[  2.3  21.4  -8.9  -0.9  -3.0  -0.9  -3.5  -0.8  -9.8  -0.9  -3.3 -26.6] -> giri
[-37.0  71.8  73.3 -25.3   9.0   5.2   0.0  33.3 -20.4   3.8  17.6   4.0] -> Galu
[  4.7   7.6 -11.4  -0.9  -0.4  -1.2  -2.1  -3.6  -4.9  -0.9  -3.3 -15.7] -> mored
[  8.7  -8.4  -9.6   3.9  26.0  -4.2   0.9 -10.1  -2.8  -1.4   0.1  13.8] -> nup
[ 4.7 -4.5 -9.2  1.1  1.2 -1.0 -0.4 -4.3  0.2 -0.6 -2.2 -3.0] -> fipa
[  0.8   8.4  -5.4  -5.1  -7.9   0.4  -1.9   0.4  -2.9  -0.3  -2.4 -15.7] -> kopor
[-36.0  -4.0  81.0  12.2   6.8   7.4   9.4  29.5  12.9   5.6  21.9  71.9] -> Giz
[ 1.6  8.9  3.2 -2.9 25.5 -3.1  0.3 -3.4 -8.0 -0.8  2.8  9.4] -> Temi
step -1: [0.3]  [0.2]
howmany giri: [-0.8]  1

[-34.8 -57.4 -28.3 -50.9 -41.3  34.4  62.1 -59.6  35.8  53.1 -49.2 -41.6
 -42.5   6.2] : Fisu
[ 34.9  72.0 -70.5  46.3  18.0 -38.0 -70.5 -38.0 -70.5 -37.9 -70.5 -38.0
 -38.0 -28.5] : Savu
[-41.8  54.2  -7.5  43.6  38.0   7.6 -69.6 -29.1  38.0 -70.5 -60.7 -62.2
  53.2  20.4] : tibak
[ 13.7  35.5 -36.4  -3.3  -0.8 -12.5 -73.3  56.7 -48.7 -55.4 -45.7 -45.4
  13.7  -4.1] : fazok
[ 33.4   7.3 -63.2 -68.9  26.2 -58.4 -63.6   5.2 -30.1  44.8   8.3  29.1
 -57.1 -51.1] : Kab
[-67.1  -0.5  17.0 -18.2 -32.5 -53.2 -29.2  52.1  74.3   5.7 -61.1 -60.1
  63.7  65.2] : sisu
howmany fazok: [13.7]  2
step +1: [-38.0 -70.5]  [-37.9 -70.4]
step +1: [ -0.5  17.0 -18.2]  [ -0.4  17.1 -18.1]
howmany tibak: [-29.1]  1
step +1: [-45.7 -45.4  13.7]  [-45.6 -45.3  13.8]
howmany Savu: [-38.0]  4
step -1: [-57.4]  [-57.5]

[-36.5  -6.5 -32.8 -19.9  -0.9 -19.6   2.1 -14.6 -11.9  20.2 -49.5 -11.1
  13.3 -39.1  12.7  -6.4   5.4 -13.0  -3.9  21.1 -26.3   0.9 -10.8 -40.4
  39.0   8.3 -17.2  24.4  17.5 -34.1  -6.8   1.0   1.8   6.1  60.3  32.5
   6.2 -15.8 -23.4  -4.3  42.4 -12.1  42.2  -3.7 -11.7 -23.5 -22.8  41.2
 -21.5  15.2 -43.0  -6.2   5.7  17.0  37.6 -34.8 -22.7  -5.2] -> Dop
[-20.9  -8.1 -43.9   8.0   7.8 -36.3  11.2 -53.8  11.2  20.4 -21.3  11.2
  10.9 -23.0  14.6   1.1  15.7 -36.7  30.5  -9.9 -49.9  17.8  14.8 -47.1
 -19.7  -0.4  25.6  -8.7 -16.9 -31.1   3.1 -18.0 -18.8   1.2  42.0  21.1
  30.8 -27.5  -0.8  30.1  35.1  -4.9  20.5 -30.8  10.7   0.7  24.1 -10.6
 -20.5  25.3 -40.0  16.4  13.6  24.9   6.4  13.0 -20.7  38.7] -> res
[ 14.4  32.0 -18.7  52.2   4.3   4.2   2.1 -22.2   4.3  16.4   5.0   7.3
  -2.9  -3.9  31.5   4.4   3.7   7.7  61.7  19.9   2.6 -35.8 -17.0  13.7
 -22.8 -30.7  46.2  15.4   4.4   4.3  43.3 -29.8   8.7   8.1  -0.9 -12.5
   8.6 -18.8  -0.6  34.4   1.5   8.4 -12.5 -35.2 -11.3  33.4  13.9 -11.4
 -13.8  -2.8  33.1  19.3  -4.7  -5.1 -70.8  19.1   4.3   7.7] -> dar
[-24.0 -32.8  46.7 -62.1 -55.2   4.3   3.1  26.4 -20.7  -9.2  -4.3 -13.5
  15.2   0.8 -27.7   8.3 -26.0  -5.9 -27.1 -26.5  -3.2  20.0  15.5  -1.0
  16.1   6.4 -29.3  -8.1 -24.0 -12.8 -31.2  36.5   0.6 -23.7 -11.7  -3.8
 -19.6  27.9   6.0 -30.3  -7.8 -23.1 -13.7  45.9   8.6 -40.8 -38.6  11.5
  16.0  17.4 -23.3  -6.4 -10.0  13.6  50.4 -11.7 -10.5  -6.7] -> fer
[  1.8  41.3 -13.7  43.2  20.9  18.6  -8.4   7.0 -19.9  -3.0 -11.6 -30.8
   1.2 -27.1  32.2  11.5   1.9  22.3  37.2  25.4   8.1 -38.3 -40.7  17.9
  13.5 -36.7  13.4  25.0  17.8   3.0  46.0 -33.5  40.2  18.1   3.4 -30.2
 -13.8 -18.2 -26.9   8.9  -4.7  10.9   5.2  -6.4 -25.8  27.8 -49.3   1.7
  -7.0   6.9  32.1   7.9   1.4 -21.5 -46.4 -17.3  37.0  -6.1] -> zar
[-15.0  12.3 -64.3  17.9   4.2 -23.7 -25.9 -13.5  26.9   9.8 -27.2 -15.7
  13.4 -35.5   6.0 -15.0  19.2 -24.8 -41.8  29.6 -29.3  33.8   9.9 -29.5
  32.7  20.7  -5.0   8.4  -3.2  -7.7  -8.0 -18.6  14.8   0.1  66.5  21.0
  29.4 -27.9 -40.0   4.7  34.6   2.7  41.7 -34.7 -15.9  -8.4  16.8   7.8
  -3.4   5.5 -28.0 -16.7  18.2  -2.1  11.2  11.7 -20.6   0.0] -> ruf
[-12.9 -11.4  -0.7 -16.5 -52.1  -6.4 -20.0  11.8   6.2 -32.4   8.8 -36.9
  15.6 -15.7 -25.9  12.1  -0.3 -25.8 -51.2 -36.9 -31.0  58.5  24.5  -9.2
   2.2   7.9 -20.6 -40.7 -47.2  -5.6 -20.2  -3.6  21.9 -15.2   0.7 -28.1
   1.1  -0.8 -20.0 -17.5 -14.4  -1.4   4.5  23.5   9.2 -12.1 -29.7 -40.8
  29.6  30.6 -24.1  -7.2  16.4  -8.7  41.5  19.3 -10.3  27.0] -> fur
[ 26.6  10.9  29.5  -0.3 -13.4  27.9 -26.6 -26.6  14.7 -14.1  29.5  -7.8
  -2.9  25.7 -22.6  -9.7 -18.8  22.8 -52.4  11.0  44.7   6.1  11.0  51.1
  19.9  11.0 -13.1   6.7  -3.9  43.4 -26.6  17.3  19.5 -17.8 -26.6 -18.1
 -11.5  25.5  -7.1 -23.8 -31.1   1.4 -28.7   8.8  11.0  -7.6   8.3   3.5
  30.9 -29.5  43.3 -23.1 -10.9 -25.2 -21.4  22.4  18.0 -40.3] -> Pegef
[ 13.5  -5.5  -1.9  -3.2 -33.0   3.4 -30.7  28.4  30.3 -33.1  28.9 -18.2
   3.1  10.0 -35.9  -4.3   4.3 -12.1 -84.3 -16.0   0.3  59.7  30.6  12.7
   6.0  28.1 -24.7 -36.2 -30.7  23.7 -30.0   5.0  13.7 -16.2  -9.2 -18.9
   6.8   9.0 -14.4 -23.5 -23.2   7.9   0.1  10.1   6.0  -7.6  15.1 -34.6
  37.5  -3.1   0.2 -23.5  14.2 -20.7  25.9  33.7 -11.3   1.2] -> fiv
[-26.7  29.8 -26.5  57.3  16.7  -2.6 -11.0 -21.9  20.2  -9.3  24.6  -6.4
  -0.4  -5.0  14.2   8.9  12.1 -10.4  26.8  -7.9 -14.8   7.7   4.0  10.0
 -36.9 -20.8  41.6 -20.0 -26.9  15.1  31.8 -38.6  16.2   2.8  -8.7 -33.9
  17.7 -21.6  -7.9  30.9 -13.5  16.1 -14.6 -31.5   0.3  38.7  16.4 -52.3
   6.6  10.3  25.1  13.7  10.8 -15.4 -54.2  44.9  23.3  31.9] -> bonor
step -1: [ 13.7 -16.2  -9.2 -18.9]  [ 13.6 -16.3  -9.3 -19.0]
howmany Pegef: [-26.6]  4
howmany dar: [4.3]  4

[ 11.3  -2.6  -3.4  -2.7 -14.5  -1.3  -1.8 -21.8  -3.1   9.3  -4.5] : Givu
[ 1.0 -1.3 -2.5 -2.5 -7.3 -0.4 -1.4  0.7 -4.1  1.1 -2.7] : dirub
[ -6.2   3.6   0.3   0.3  35.3   2.5   3.6  72.1   3.6 -28.0   4.6] : Lebur
[  1.0  -1.3  -2.5  -2.5  -7.3  -0.9   3.5 -18.3  -3.8   8.1  -2.8] : kem
[ 1.6 -1.0 -1.0 -7.1 -7.1 -0.7 -1.0 -7.1 -4.2  4.1 -7.1] : Fasi
howmany Lebur: [3.6]  3
step +1: [ -2.7 -14.5  -1.3]  [ -2.6 -14.4  -1.2]
howmany Fasi: [-7.0]  0
step -1: [-1.0]  [-1.1]
step +1: [-0.4]  [-0.3]
howmany Fasi: [-1.0]  3

[ -7.5 -21.4 -11.4 -20.5  33.9   9.1 -60.6   8.8 -13.9 -13.2 -10.0 -15.2
  29.4  -2.6  24.3  26.0  13.4  -2.5 -23.8 -70.4  -4.9  -5.9  48.5] : gitad
[ -0.6   5.2  31.9   1.7 -23.2   8.7  82.1 -19.3   7.1  -7.9   5.5  10.0
 -15.1  -8.8  21.6  26.3 -22.0 -34.3  14.3  51.1  17.4  -6.1 -22.0] : kod
[-10.7 -29.3 -17.6 -16.3   2.6   7.3 -55.9  19.3  10.4 -12.1   4.0 -25.0
  36.1  -4.0  30.7  29.8 -20.8  -4.6   4.0 -49.9  -8.1  -6.7   4.0] : kot
[ -0.6   5.2  31.9   1.7 -23.2   8.7  78.3 -19.3   7.1  -7.9   5.5  10.0
 -15.1  -8.8  21.6  26.3 -22.0 -34.3  14.3  51.1  17.4  -6.1 -22.0] : tumo
step -1: [ 31.9   1.7 -23.2   8.7]  [ 31.8   1.6 -23.3   8.6]
step -1: [30.7]  [30.6]
howmany kot: [4.1]  0

